Each name stands for a flat space through zero: a line, a plane or more. A row that begins with a name and a colon came from that space; any other row is followed by the name of the space it lies nearest, among the names in its block.
dpdh: [ 0.52 -1.73 -1.53 -0.58  1.20 -1.18  2.95  0.30  1.26  1.76  0.65  1.02
 -2.68 -0.69  1.06 -1.71 -1.21  1.98 -0.50  5.06  2.26  3.39 -3.35  2.79]
zptj: [-4.95 -2.30  1.17  2.00  2.07  3.79 -2.86  1.85  0.87  2.01 -4.37 -1.36
  2.26 -0.13 -0.62 -2.39  3.01  1.88  2.38 -0.97  1.35 -2.40 -4.06  2.85]
ztbb: [-0.28  0.05 -4.40 -4.27 -0.75  5.03  1.13  1.29 -2.15  0.47  3.40  1.50
 -1.00  0.96 -0.86  0.37  0.26  2.74  0.93  0.66 -0.16  2.74  0.24 -3.31]
dpdh: [ 0.70  2.62 -2.40  2.45 -1.39 -2.70 -1.36 -0.46 -2.81 -2.07  0.08  2.46
 -1.21  0.30  1.80 -1.46  2.91 -1.25 -0.25 -4.19 -1.61 -2.62  5.90 -1.11]
pznl: [ 2.75 -0.78 -1.65 -1.10  0.53 -1.05 -0.01 -0.11 -2.30 -2.35 -0.42  0.48
  2.54  0.47  0.28  0.49 -1.09 -0.33 -1.23  0.13  0.44 -0.93 -1.17 -2.16]
lmfl: [ 0.71 -0.19  1.04 -0.31  1.34  0.38  0.90 -0.46  1.44  1.66  0.56  3.03
  1.11  0.24 -3.24  0.73 -2.07 -0.47 -0.93 -1.76  0.11  0.82 -0.29 -0.16]
lmfl: [-2.37 -5.18  1.44 -3.55  0.21  0.13 -3.48 -0.31  1.09  7.68 -0.83  5.32
  5.07 -1.70 -5.26  0.46 -6.04 -2.14 -1.64 -0.85 -1.77 -1.36 -0.39 -0.11]
pznl: [ 0.64 -0.22  0.16  2.12  3.17  2.03 -0.59  1.65  0.02 -2.58 -2.10 -1.41
 -2.12  0.54 -0.49  1.80 -0.33 -1.18  2.50  1.62 -0.59 -0.32 -1.08  0.15]
jpqd: [-0.66  0.88 -3.98 -1.06 -4.24 -0.60  0.37  0.97 -0.09  1.96 -0.46  0.82
 -1.91 -0.05  0.01 -0.96  1.73 -1.45 -0.25 -4.04 -3.15  2.52 -0.24  2.11]
[-0.18  2.60 -2.28  2.85  0.25 -0.43 -2.08  1.95 -0.29 -2.51 -0.51 -2.66
 -2.87 -1.05  3.13  0.53  3.76  1.45  0.14  0.86 -0.40  0.48 -1.11 -0.72] | lmfl
fgtt: [-4.37  0.95 -1.81  2.16  0.93  1.58 -0.66 -0.72  1.92 -3.08  3.43 -1.90
  2.88  1.23  2.42 -0.70 -1.03  0.06 -0.93  0.27 -2.90 -1.10  5.80 -2.82]
[-2.94  0.57  2.16  0.50 -2.70 -2.98  0.32  0.09  1.92  3.34  0.37  1.40
 -1.47  0.41  1.73 -1.80  0.79  0.07 -1.16 -0.30 -0.66  1.67  3.49  2.17] | pznl
hdrq: [-1.82 -2.12 -0.13 -1.08  1.87 -0.26  0.83 -0.70  2.89 -1.48 -0.98  1.28
  0.29  0.05  0.66 -0.95  1.71 -1.49 -0.45 -0.62 -1.07 -0.32  0.68  2.36]
[ 0.50  0.50 -0.91 -4.76  3.17 -1.55 -0.92  0.19  1.09  7.27  3.25  1.32
 -3.96  3.85 -3.38 -3.23 -1.23  1.18  0.84  0.07  0.43  0.63  0.67  0.79] | ztbb
fblb: [-0.11 -1.87 -1.56 -2.20 -0.20  1.89  1.77  2.58 -0.32 -1.85 -1.14 -0.91
 -1.27  4.20  0.62 -1.12  1.06  0.78 -0.70 -1.34 -2.25  2.27 -0.57 -2.28]
[-1.16 -0.77 -0.09 -0.02  1.49  1.46 -2.52  1.25  0.04 -0.50 -0.93 -2.20
  1.43  0.56 -1.02 -0.37  1.21  1.07  1.62 -1.15  0.08 -0.23  0.43  0.97] | zptj
jpqd: [-0.72  0.58 -0.22 -0.90  1.15 -1.16  0.39  1.71  1.45 -0.25 -1.17  0.58
  0.29 -0.75  0.38  0.34  0.17 -1.12  0.08 -0.97 -0.90  0.05  0.73  1.44]
ztbb: [ 3.34  0.73  0.55 -3.68 -0.89  3.80 -0.63  2.10 -0.74 -0.46  0.40  1.30
 -0.40  0.37 -2.14  0.72 -0.66  0.87  2.55  0.20 -1.45 -0.29 -1.99 -4.67]
[ 0.08 -0.14  1.01 -1.60 -2.13  2.06  1.29 -1.18 -4.28 -2.58 -1.60 -5.05
 -0.12  0.56  3.55 -2.58  2.40  0.75  2.07  1.84  0.45  0.46  2.06  2.72] | lmfl
[-1.24  0.63  0.00 -0.62  1.08  0.47 -0.58  1.42  2.77  1.69 -0.90  1.58
 -0.29 -1.71 -0.70 -0.60  1.66 -0.24 -2.24  0.64 -2.51  1.35  3.95  2.84] | jpqd
[ 0.62  0.63  0.71 -0.95 -0.47 -0.45  0.71  0.30 -0.03  0.97 -0.52  0.98
 -1.34  0.10 -0.34  0.03  0.29 -0.73  1.19 -0.45  0.39  0.94 -1.22  0.64] | fgtt
[ 0.74  1.56 -0.16  0.46  0.12  1.73  2.21 -0.55 -0.68 -3.11 -0.42 -3.45
 -1.21  1.07  1.05 -0.38  2.80 -0.32  0.71 -0.54  0.82  0.14  1.97  1.14] | lmfl
[-1.36  2.79 -4.27  4.80  3.08 -3.82 -5.71  3.94  4.84  1.32  0.69  3.86
 -1.53 -3.77 -0.77  3.98  1.27  0.79 -2.75  0.30 -2.33  0.84 -4.43 -4.98] | lmfl
nbhh: [-2.16 -1.04 -0.54  0.92 -1.27 -0.34 -2.92  2.43  2.34 -1.69 -1.43  2.99
  1.35  2.11  1.48  1.94  2.64  0.47 -1.29  0.55  0.06 -0.15  1.90 -1.81]
[-1.60 -0.88 -0.93  0.44 -0.07  0.56  0.15  0.32 -0.71 -0.75 -0.43  0.40
  0.52 -0.15 -0.15  0.53 -0.21  0.04 -1.23 -0.64  0.41  1.22  0.56  0.34] | ztbb
[ 1.06 -0.87 -0.50 -0.23 -1.13  3.37 -0.11  0.82 -0.53 -1.72 -0.40  0.61
  0.24 -0.73  0.45  2.07  0.02  0.60  1.15 -0.01 -0.64 -0.45  0.00 -1.67] | ztbb
[-0.11 -0.02  1.02  2.56 -0.11 -1.39  0.39 -2.88  0.22 -0.37  2.31  1.41
  1.12 -3.70  0.45  0.66 -0.49  0.75  1.97  0.66  0.21 -1.52 -1.18  3.16] | fblb
[ 0.08 -1.20 -0.91 -0.57 -1.18  0.75 -0.47 -1.07 -0.63  0.93  0.78  0.62
  0.38 -0.35  0.82 -0.23  0.10  0.78 -0.47 -0.91  0.69  0.18 -0.33 -0.26] | pznl
[-2.52  1.43  1.62  2.88  1.68 -0.04 -1.32  1.45  2.18  0.07 -0.96 -0.63
 -2.39  0.36 -0.45  0.24  0.38 -1.11  3.56  0.90 -0.76  0.26  2.00  1.83] | pznl
[ 1.76  1.64 -1.30  0.04  3.91 -1.10 -1.66 -1.42  1.68  0.75 -1.52 -0.07
 -1.85  1.66 -0.60  0.42 -1.64  1.47 -0.10  2.86 -3.06  0.94 -0.83  1.25] | nbhh
[ 1.58  2.36  1.18 -0.93 -2.03 -0.94  2.73  0.21  0.91 -0.07  1.45  2.54
 -0.66 -0.27  0.40  1.71 -1.33 -0.82 -1.62  0.60 -0.66  1.07  2.43 -1.90] | zptj
[-1.52 -1.77 -0.94 -0.45  1.59  2.25 -1.43 -0.41  1.07 -0.97 -1.00 -1.65
  0.69  0.75 -0.33  0.74 -0.08  0.39  0.82 -0.60  0.22 -0.66  0.58  1.15] | zptj
fqtq: [ 0.25 -1.08  0.52  1.43 -0.43 -0.15  0.94 -0.21 -0.67  0.72 -0.47  0.53
  0.17 -0.06  0.91  0.27 -0.08  0.70 -0.98  1.02 -0.84  0.11  0.79 -0.12]
fblb: [ 0.64 -0.68 -1.13 -1.78  0.17  0.68  0.65  0.97 -0.60 -1.26 -1.32 -0.40
 -0.36  3.14  0.31 -0.05  0.85 -0.43  0.11 -0.43 -0.96  1.44 -0.51 -0.74]
[ 0.68  1.37 -0.34  0.70 -0.03  0.14  0.03  0.08 -0.69 -0.60 -1.30 -2.02
 -0.20  0.56  1.85 -0.85  1.63  0.42  0.14  0.31  0.88 -0.74  0.06  0.21] | lmfl
ghrj: [-0.58 -0.52 -2.33 -6.66 -1.56 -0.38  1.62 -2.83  4.24 -0.26  1.85  4.63
  6.03  3.99 -0.58 -1.19 -1.31  1.66 -2.62  2.27 -4.78 -0.26  2.78  0.14]
[ 2.32 -0.11  1.12  2.97 -2.03 -0.16 -0.10  3.62 -4.08  1.66 -4.07 -2.38
  1.26 -1.22  2.02 -0.14  0.21 -0.15  2.01  0.75  1.48 -4.54 -2.16 -0.55] | ghrj
[ 1.47  1.18  1.69  1.07  1.09 -0.91  1.47 -1.19  1.67  0.32  0.41  0.66
  0.85 -0.58  0.12 -0.32  1.26  0.38 -1.09  0.79 -1.53 -0.67 -0.80  0.01] | zptj
[ 4.74  0.11  0.08 -2.25 -2.98 -1.14 -0.59 -1.73 -2.73  1.91  1.02 -1.61
 -2.96  0.44 -1.90 -1.65 -0.24  3.23 -0.22  2.32  0.55 -1.62  0.07  2.35] | ghrj
[-0.42  0.95  1.46  0.91 -0.86 -0.87  0.42 -2.67 -1.08 -1.27 -1.07  0.19
 -0.60 -2.24 -0.29 -1.04 -0.87 -0.04  0.97 -0.37  1.04  0.18 -1.61 -0.08] | fqtq
[ 1.08  1.39 -4.52  2.98 -0.38  2.34 -0.66 -0.77  2.27 -2.21  3.78  0.99
 -0.69  0.79  0.33  1.63  0.75 -1.13  4.29  1.38 -3.72  3.07  0.59  3.64] | jpqd
[-4.21 -5.38  3.00 -1.70  0.56 -1.74 -0.09  3.49  2.33 -3.08  1.85  2.09
  2.27 -0.14  3.43 -1.63 -0.46 -5.71 -2.75 -1.26  0.22 -1.90  0.64  4.14] | hdrq
hdrq: [ 1.01  0.25  1.07  0.65 -2.22 -0.26 -1.91  0.81 -1.99  0.48  1.34  0.54
  1.24 -0.21  0.40  0.85 -2.27 -0.46 -1.34  0.54  0.40 -0.78  0.43 -0.61]
nbhh: [ 2.08  2.66  2.21 -1.51  0.80  1.54  1.55 -0.56 -0.98  0.92 -0.92 -1.61
 -0.05 -1.73  2.08 -0.61 -0.96  1.03  2.41 -1.78  1.08  0.55 -1.02  2.13]
[-0.61 -2.45  2.11  2.38  0.09 -1.15  1.53 -3.17 -3.38 -0.80  1.31 -0.70
  0.52  0.23 -3.25  0.02 -2.48 -1.15  0.03  1.11  0.23  1.32 -1.12 -1.32] | nbhh
[ 0.46 -0.97  2.62  0.86  0.22 -0.87  0.32  0.08  0.64  1.00 -0.21 -2.66
  0.88  2.37 -1.44 -0.47 -0.32  1.52  0.89 -0.24 -1.72  1.22 -0.67 -0.52] | dpdh
[ 1.47  0.27 -1.08  2.96  0.26  0.94  1.91 -0.93  1.99 -5.19  0.97  0.24
 -0.39  1.54  1.29 -1.10 -0.52  1.85  1.28  1.12 -2.07  2.16 -3.27  0.58] | fblb
[-2.68 -2.08 -2.15  2.93  1.04  2.80 -0.36  0.34  0.32  0.20  2.03 -0.24
 -0.58  0.44  0.48  2.39  1.34  1.75  1.16  0.81 -2.96 -2.17  1.50  0.81] | jpqd
[ 0.41 -1.80  1.05 -0.87 -0.21  0.57  0.52 -0.78  0.41 -0.05 -0.04 -1.48
  0.01  1.64 -2.10  1.80  0.58  0.86  0.16  1.41 -0.58  1.09 -1.64  0.44] | dpdh

Rows lie near named flat spaces through zero. A row that begins with a name and a colon came from that space; any other row is followed by the name of its block's space that it lies nearest.
tpmq: [ 0.20 -1.17  1.61 -2.94 -4.06 -1.31  1.08 -1.10  3.61  3.85 -0.28  0.63
  4.94  2.26 -3.08 -4.19 -3.87 -2.82  3.45  0.96  2.21 -0.77 -1.03  2.77]
mjrt: [-6.48  0.60  2.53  2.81 -1.31 -2.63  1.59  2.25 -0.82  1.53  2.59 -1.09
 -3.52  0.49  2.03 -0.95 -0.86 -5.01 -1.01 -1.61 -1.76 -3.07  0.55  2.46]
thbt: [-2.32  1.07  1.56 -2.29 -0.67  2.22  1.35  0.29  1.94 -1.35 -0.60  1.08
  1.28  0.03  0.53  4.56  0.51  0.65  3.04  1.42  2.45  2.55 -6.32 -1.47]
[-0.33 -1.31  0.12 -2.01  0.42 -0.59  0.58 -0.35  0.27  1.77  0.64  1.73
  0.50 -0.15  1.64 -3.95  1.13  0.54 -1.96  2.03  0.58 -0.31 -1.09  1.24] | tpmq
mjrt: [-0.97  0.42  0.32  0.63 -2.03  0.53 -3.62 -2.33  3.00  0.31 -1.08 -1.27
  0.36  2.39  0.89  1.68  0.42  1.04  0.37 -1.65 -1.66 -2.56 -1.65 -5.23]
[ 0.62 -1.61 -1.03 -2.26  3.23 -3.26  0.45 -0.28  0.09  0.10 -4.03  0.70
  2.02 -0.17 -0.37 -0.02  1.96 -0.85  1.74 -0.46 -0.89  0.94 -1.93 -0.14] | thbt
lfcq: [-0.75  1.65  2.45  1.42  2.71 -2.07 -2.04  0.47 -4.14 -1.76 -2.94  2.25
  5.42 -0.36 -0.58  1.70 -1.10 -4.00 -1.03  1.22 -0.32  1.11 -0.63  1.14]
tpmq: [ 1.81  3.82  3.53  3.03 -3.18 -4.57 -1.27  3.95 -4.94 -4.49 -0.49  1.48
 -0.05 -0.98 -2.09 -2.88  5.75 -1.34  1.63 -3.06 -0.46 -2.11 -0.50 -4.29]
